Known rows, with every way that one mark hangs from another:
{k435 {k163 k874} {k523 k791} {k550 {k392 k766}}}: [-306 -136  129    1  154   37 -110  387 -444   35 -235 -260 -160 -193
 -151 -266 -252  -42   40  325  406 -100  217  140   89  131  244  -98
 -360 -248  235  418   47  -41 -105 -139  -46  211  -83 -371    2  129]
{k163 {k874 {k550 {k854 {k435 k523} k914}} k852}}: [-122  -16    2  529  207  238  -31    6 -401  279  133  -60   44 -248
   68   88 -107  197   67  295  319 -134   22  178 -485 -296   16 -330
 -186 -198  -36  318 -113 -159 -196 -114  -79  -15  248 -354 -117   41]
{k550 {k854 {k392 k575} {k435 k163}}}: [  68 -135  -16  188   59   87  -68    7 -163   26  131 -364  -83 -228
 -330    0  -32   17  -44  154   26    6 -249  241  191   46  182 -191
 -124  -65 -162  136  202    7   12   14 -104   72  -87   31   49  -76]
{k854 k435 {k550 {k392 k575 k791}} {k874 k852}}: [-341 -218  214  162   39  136  175   45 -317   22  522 -106  144 -324
 -276  141 -100    8 -178  136  -33  -55 -400  358   -2  -58  218 -135
   36   25  115   86  107 -337   75  -84   95  104  151  304  171 -401]
{k791 {k392 k550 {k766 k874}}}: [ 155  158 -257  140 -172   89  347  -56 -163 -142  -35  -27  142   23
  -70 -206 -142 -110 -156  -17   87   17  -54  308  -51  -64 -120  101
 -169  -37  -26 -127   63 -165  126   63  125  208   17   63  270  -68]
{k914 k163 k523 {k766 k852 {k874 {k550 k392}}}}: [-421  126  185  -49  -91  229  489 -108 -463  248 -122   81   72  -67
 -285  -85 -200  204   71 -194 -327  -63  156   95 -194 -153  358  335
 -434  -84  -98  270 -185  -37 -123   51  -19   94  -14   40   96 -572]
{k392 {k766 {k435 k163 k550} k852 k874} k791}: [-124  127   66  284 -186  186  218 -273 -349 -203  174 -275  116 -172
 -187  -52  -65    2 -164  215  -59 -238 -263  316   95   -2  -16  146
 -427 -299   17  301  100   -7 -322   89 -213  208   35  245  199 -357]
{k914 k163 {k766 {k435 k523} k575 k852 k874}}: [-298  371   13  157 -140  184  399 -118 -201  140 -292  161  123  105
  -47 -158 -181   35  103 -207 -213 -193   23 -164 -237   10  -48  324
 -266 -131 -227  186  -84  -73 -193  -95 -156  -29  128 -113   92 -656]
{k392 k550 {k575 k523} k766 k791}: [ 341  -94 -131  -11  -30  195  495  102  235 -473  -50 -361 -281 -179
 -117 -171  127 -203 -436  -79  158 -307 -357  162  380  110 -172  -38
   23 -182   -2   16  307 -119  245 -148 -163  -10   20  225  278 -279]
{k791 {k392 {k550 k854} {k575 k523} {k766 k852}}}: [ 334    8 -208  125  -24  233  453   96   58 -280  -28 -200 -107 -170
 -128 -283  182 -154 -567  -73   62 -157 -315  482  257  -25   29  -37
 -209 -194 -169  -26  313 -149   71  -77  165  194   51  245   92  -79]
{k163 {k874 {k550 k392} k914}}: [  34  -50   -1  180  108  279  154   35 -335  -45  -51  -89   66 -365
  -92  -97 -232  190  120   83  212  -38  134   59 -101  -86  151    2
 -414 -109   52  151    9  -82   34  -49  -27  -55 -149 -204  130 -143]
{k914 k163 k523 {k766 {k435 k550} k575 k874}}: [-119  227    7  170 -201  202  472 -180 -372  341 -323   -3  104  122
 -258 -144 -382  106  223  -99 -251  -39   53 -221 -161  -41  107   66
 -415  -39 -166  123 -254   19 -104   59 -297 -108  -91  -43  163 -748]
{k852 {k874 {k550 {k392 k575 k766}}}}: [ 140  -51  -27  183  152  130  245   75  -80 -110 -269 -107  -28 -360
 -229 -236 -164  -64 -157  -19  245  -68 -249  318   14   24  149   15
 -384 -215   28  212  154   59  132   77  -64  284 -386  175   34   74]
{k914 {k163 {k874 k550 k852}} {k523 k791}}: [-450  -56   59  117   26  122  260  214 -332   23 -220   99 -280  -89
 -179  -26 -223   90  186  -62   27   -1  531   47 -264   58  199   71
 -123 -244  488  370 -362 -120 -203 -222 -195   49   25 -627  -45 -182]
{k914 k163 k523 k766}: [-249  105  -65 -134 -182   30  292  -60  -81  173 -238   71 -125    4
 -126  -50 -201  122  284 -239 -167  -24  313 -164  -69   16  216  118
  -53   76  -32   68 -162   26  -55  -75 -224 -170  -16 -165   20 -369]
{k854 k392 {k435 k523} {k575 k791} k914}: [-261 -301  306  166  235  148   31  215 -172   97    6 -296 -345  -31
   13  -55 -165   30  116   94  103 -173 -320 -243  116   42  -75  -93
  -99  178  -78  103  347  121  225 -202 -153   66  -74  100  273 -335]
{k523 k791 k874 k914}: [-127   38 -127   -5 -205 -360  -61   54  -26  126  -63  250 -126 -130
    4  -55  -11  227  129 -255  -90  209   60  103  -92 -263   -6  133
   12  140  197 -186  -66  -34 -114  -79  -99 -120 -157  228  -62   17]
{k163 {k874 k550 k914}}: [  46    9  -89  332  -19  221  174  -74 -248  -80  -56  -36   80 -313
   15  -32 -195  188  183  128  207  -21  211  -43 -168  -77  -42  -49
 -348 -151   42  131  -36 -108 -105 -122 -138 -159  -27 -269   68  -76]
{k163 {k874 k852 {k914 k523 k766}}}: [-308   68  -58   38  -21  274  256   10 -178  170 -221  185  -31 -271
   10  -79 -208  404  222 -339  153 -131  492 -123 -306 -186  154  233
 -230 -155   36   62 -210 -248   65 -268 -292 -462  183 -410  111 -373]
{k550 {k392 k575 {k766 k435}} {k854 {k874 k914}}}: [ 248   90  -78  179  -48  280   34  -88 -328  157 -191 -211   84 -588
 -204 -239 -360   40 -196   76  292 -102 -518  373  220 -192  302  -97
 -535  -57  -82  -64  160   96  225   79  -84  330 -192  282  216 -350]
{k163 {k874 {k550 {k854 k392}}}}: [  73 -130  -31  192  261  264   16  118 -172   48  -44 -212   15 -241
 -232  -36 -135  -39  -33  233  155   17  -55  165   21  -64   54 -137
 -395 -144 -120  171  -38 -132   48   23  148   75   24 -138  -30  110]
{k392 k550 {k575 k523} k791}: [ 246 -213  -46   -8   20  194  482   95  214 -369  154 -340 -262  -97
 -104  -41  206 -110 -372 -117   13 -257 -238   -1  226   83 -162  -68
  105 -154   -6   -9  307 -174  200 -110  -98  -86   72  135  253 -401]
{k523 {k791 {k392 k575}} k914}: [ -21 -161 -159   -4 -205 -164  177   78  -83 -231 -247   52 -235 -113
  -15 -225  -30  -13   11 -223  -14  130  -37  102   89  116   89  -44
 -211   66  223 -151  349   26  -18 -112   32   99 -318   66   54  -20]
{k852 {k874 {k550 {k392 k791} {k854 k435 k914}}}}: [ 112 -128   67  459  196  134   42 -202 -246  131  193 -324  -35 -354
 -176  -20  -70   88  -33  124  139 -103 -385  177 -169 -219  152 -263
 -363 -147 -188  177  162   29   24  208  -77  201 -289  124   23 -161]
{k874 {k914 k163 k523 {k766 {k435 k550} k852}}}: [-362  242   61  209 -287  248  378 -137 -312  268  -67   79   30 -156
 -162  -18 -180  295  235 -113 -236  -48  216  -90 -178 -165  218   85
 -412   -6  -84  114 -128   15 -374  -69 -321 -253  -15  -52  163 -674]
{k550 k392 {k854 k575 {k914 {k523 k791}}}}: [ -55 -268  380 -220  352  166  -77  283 -368  496 -276 -306 -379 -113
 -160 -310 -127  120  -91 -124   32  -33 -255    8  134 -178  438  -30
 -416  100  -31   24   64  216  426   55   11  287 -343    9  135 -214]
{k523 k791 {k874 {k550 k392}} {k914 k766}}: [-160  -45  -54 -169 -174 -188   70  154 -226  237  -71  277  -70 -165
 -211 -100 -130  259  176 -288 -150  265  -97  111    5 -366  271  138
 -311  215   43  -38   -7  -22  -85   32  117 -118 -339  391   29  -52]
{k791 {k392 k575 {k766 {k874 k914}}}}: [ 240   94 -221  207 -274  202  374 -210 -223 -291 -384  -48   72 -387
  -19 -322 -276   26  -63  -87  193  -73 -131  197   72  108   21   88
 -435 -150   27  -66  338   16  106  -55 -126  167 -246  114  260 -234]
{k392 k550 k575 k766 k791}: [ 193  -66 -190  -75  -51  177  431  157  200 -479  -91 -332 -234 -182
 -132 -213   -5 -212 -300  -28  132 -218 -289  209  251  226  -98  -60
  -61  -36  -79  -33  352  -93  218  -63  -60  123    8  168  241  -95]
{k852 {k874 {k550 k854} {k914 k163 {k766 k435}}}}: [  32  280 -171  557 -139  241  217 -280 -144  245 -135   38   76 -422
 -258  -33 -242  163  233 -118   81   72  -21   43 -253 -284   57  -38
 -499 -223 -149  172  -67  -44 -242  119 -315  -96 -294 -170   97 -397]
{k435 {k523 {k874 k914}}}: [-116   61 -105  159  -90    5   39   72 -123  204 -164  154   14 -374
  139   -7 -194  336  128   26  187   -9  194 -117 -307 -209  -59  -27
  -35   77   21  -82   90  -39  -67 -196 -189 -239   84   37    4 -160]
{k791 {k392 {k766 {k435 k163 k523}}}}: [  61   33 -304  210 -183   21  122  -30 -311 -151 -146  -72   -7 -112
   32 -120 -273  -26   79  203  259  -74   41  163   18   99   40 -101
 -170    0  230   97  235  122 -150 -116 -128  138  -96  -68  125   -9]
{k852 {k874 k550 {k914 k163 k523 {k766 k435}}}}: [-151  192 -130  482 -204  170  435 -246 -267  256 -234  103    8 -309
 -179  -15 -347  287  358 -172   34   16  249 -142 -357 -228   77   57
 -432 -134   60  151 -163   21 -201  -38 -494 -219 -266 -199  169 -549]
{k852 {k874 {k550 {k392 {k575 k791}}} {k914 k766}}}: [  -6 -127  -18  184   16  295  409  -48  -53 -144 -215  -62 -152 -478
 -240 -209 -234  163   26 -295  156  -63 -115  -65   66   -3  199   85
 -579 -208 -151  162  349  -58  115   20 -150  -25 -408  106  186 -415]
{k523 {k914 k163 {k766 k575 {k874 k550}}}}: [  -3  253 -169  122 -292    8  391 -252 -175   15 -293  206   73  -96
 -187 -144 -212  156  277 -269 -205  108  -54   48 -190  -79  -17  182
 -279   41 -230   47    0  -21  -77   49 -179 -196 -245  108   18 -353]
{k874 {k550 {k854 {k435 k163}}} k852}: [ -86  -50    6  370   10  174  -62  -20 -376  131  357  -22   46 -192
 -275  211    3  195  -37  225   29  104  -80  385 -210 -224  200 -254
  -76 -162   30  367  -55  -91 -323   46  -33  -11   47 -128  -98   60]
{k392 {k550 {k854 k435}}}: [  96   90  -92  277   66   44   22   51  -37  212  361 -210   90   95
 -132   70  108  -30 -186  133  -21   66 -144  181 -111 -274  -69 -282
   66   69 -267 -103  -85 -220   -5   83  106   15  221  -49   74  -65]
{k575 {k523 k791 k874 k914}}: [  49    3  -50   66 -161 -306   15  -12   18  121  -11  195 -162 -112
   18   -6  136  214  -34 -289  -51   88  -23   41   62 -369  -87  143
  106  -40  262 -114 -110  -59  -73 -166 -202 -255 -129  266  -13 -188]
{k575 {k523 k874} k791}: [ 162 -123  -72   86  -46  -29  169  -94  170 -180  157  -12 -221 -144
    1   52   54  124 -166 -189  -13 -110  -71  -71  274 -125 -101   99
  125 -143  106   26   71  -94  -14 -122 -152 -143   30  314    9 -368]

Rows:
[ 411   26 -290   46  -95  102  450  117   51 -339 -181  -54 -100   89
  -66 -295  -26 -156 -257  -93  101  -68 -149  147  221  109 -117   13
  -34  -27  -78 -117  174  -91  224 -121   69  -46  -92  103  165  -85]	{k791 {k392 k550 {k766 {k575 k523}}}}
[-269  207   -8  -15 -215   69  354 -239 -242  281 -262   78   33   -4
 -136  -65 -268  165  256 -266 -184  -40  289 -144 -191 -105  134  255
 -177  -53  -50   75 -257  -50   -9   -4 -267  -86   30 -155  122 -568]	{k914 k163 k523 {k766 k874}}
[-139    6   55  220  -81  317  159   47 -272   11   18  237   -2 -341
 -139  100  -96  290   46   -9   86   85   60  161 -269 -184   93  -11
 -218 -130  134  195   12  -72 -162  -71  -99 -203  -73 -110   97 -130]	{k874 k550 k852 k914}
[-285  307  -48  158 -306    3  347 -300 -212   73   -6  255  152 -136
 -146  -18  -24  205  176 -255 -308   64   10  253 -273 -242   29  307
 -281  -28 -165  120  -53  -87 -316   63  -94  -86  -51  178    0 -324]	{k523 {k914 k163 {k766 k852 {k874 k550}}}}
[ -65  151 -179  423   -5  178   65   -6 -215  119  411 -131   52 -202
 -157   62   13  273   13    4  163   -7  238  316 -333 -293    2  -74
   43 -179  -85   92 -154 -370 -101  -75 -203 -233  264 -458  122 -173]	{k392 {k550 {k854 {k435 {k163 {k874 k852 k914}}}}}}
[-161 -142  212   69   96  200  -14   -9 -353  558  -42   -8 -119 -282
  -12  -83 -197  297  -16  -72   85  -68 -190  153 -229 -329  229   25
 -204   24  -49    0 -102   73  260  -15 -138  123   67   83    3 -192]	{k550 {k854 k575 {k874 k852} {k914 k523}}}
[ -40 -212   29 -127   -5   -5  261  310 -341   98 -378  -47 -255 -242
 -217 -233 -289  117  -98   -7   58   40  -47  122  145  -58  352  -21
 -362   40  271   93  -16  133   89 -120  -52  211 -275  253   50  -61]	{k914 {k523 k791 {k874 {k550 {k392 k575 k766}}}}}
[  25  155 -114  188  -86   91  252 -140  116   39 -381  145   -6 -230
  -36 -246 -153  205  184 -407  104  -40   89 -263 -139  -31  -39  234
 -305 -163 -292  -57   60  -95  146  -80 -299 -354 -237  -93   70 -310]	{k852 {k874 {k914 {k766 k575}}}}
[  13  152  143 -131  125  166  216   57 -194 -105 -311  -27   66  -65
 -157 -364  -90  -30 -294 -151  -37 -175 -278  283  136   56  170  373
 -352 -135 -197   84   41    4  251   29  101  243 -119  248   83 -210]	{k550 {k392 {k766 k575 k852 k874}}}
[ -82   52   67  158  -56  214  175  -17  -74 -242   98 -225    8 -124
 -123  -54   24 -139 -257  218  -58 -224 -373  228  211   51   -1  -56
 -355 -106  -39  162  163   26 -269   30  -13  160   42  334  111 -193]	{k392 {k766 {k435 k550} k852} k791}
[ -58   97   78  254   11  207  377 -187 -141 -199  -34  -59   -3  151
  -36 -141  -68    1 -241 -153 -221 -216 -227  -90   64   80 -137  281
 -358 -218 -156   84   66  -82  -39  -30  -68  159  104  161  137 -653]	{k766 k435 {k575 k791} k852 k874}
[ -28  -22  140  253  105   95  256  -34 -273  -81  156 -327   76 -154
 -281 -101 -142 -150 -260  154   38  -49 -468  313  297   -4   81 -134
 -229  -39  -41  102  155 -228  138  -36   -8  255  -65  334  269 -400]	{k854 k435 {k550 {k392 {k575 k791} {k766 k874}}}}
[-182   87   71  413  -20  142  252 -117 -106  -23    9  118   70 -314
  -43  -42   44  219  -49  -77    4  -35   68  121 -285 -152  -20  175
 -366 -261  -80  153   40  -85 -223  -49 -128  -48  -77   28  -28 -118]	{k766 {k852 {k874 k550 k914}}}
[-245  136 -117  100 -129 -220   30    9  -40 -107 -185   86 -209  -97
  -27 -124  -64   12  275 -220    4   71  313   96 -104   30  -22  141
  -15  -73  299   44 -145  -91 -165 -140 -211  -12 -141 -378  -46  -86]	{k523 k791 {k914 {k163 k874}}}
[ 193   44    7 -126  224  164 -136  132  -98  103 -203 -214  -48 -267
 -247 -228  -93  -90 -276   42  177  -31 -347  396  263 -108  314  -79
 -302  -19 -175   28   89   54  252  153  165  278 -174  159    8   55]	{k550 {k392 k766} k854}
[-182   71  -67  182  -54  355  228    1 -212   19  -59  225   80 -316
  -69  -11 -176  294  220 -157  163  -31  265    7 -266 -186   83  138
 -337 -212   -2  230 -116 -253 -126 -154 -111 -356   64 -326   95 -163]	{k163 {k874 k550 k852 {k914 k766}}}
[  96   23 -180   95 -170   54   96 -161 -113 -340   23 -280 -131 -171
 -101  -32 -146  -54   33  116  130 -201 -167  134  253  141    0   11
 -119  -87  182  161  174  123  -99  -34 -322   59 -113   56  198 -183]	{k392 {k766 {k435 k163}} k791}
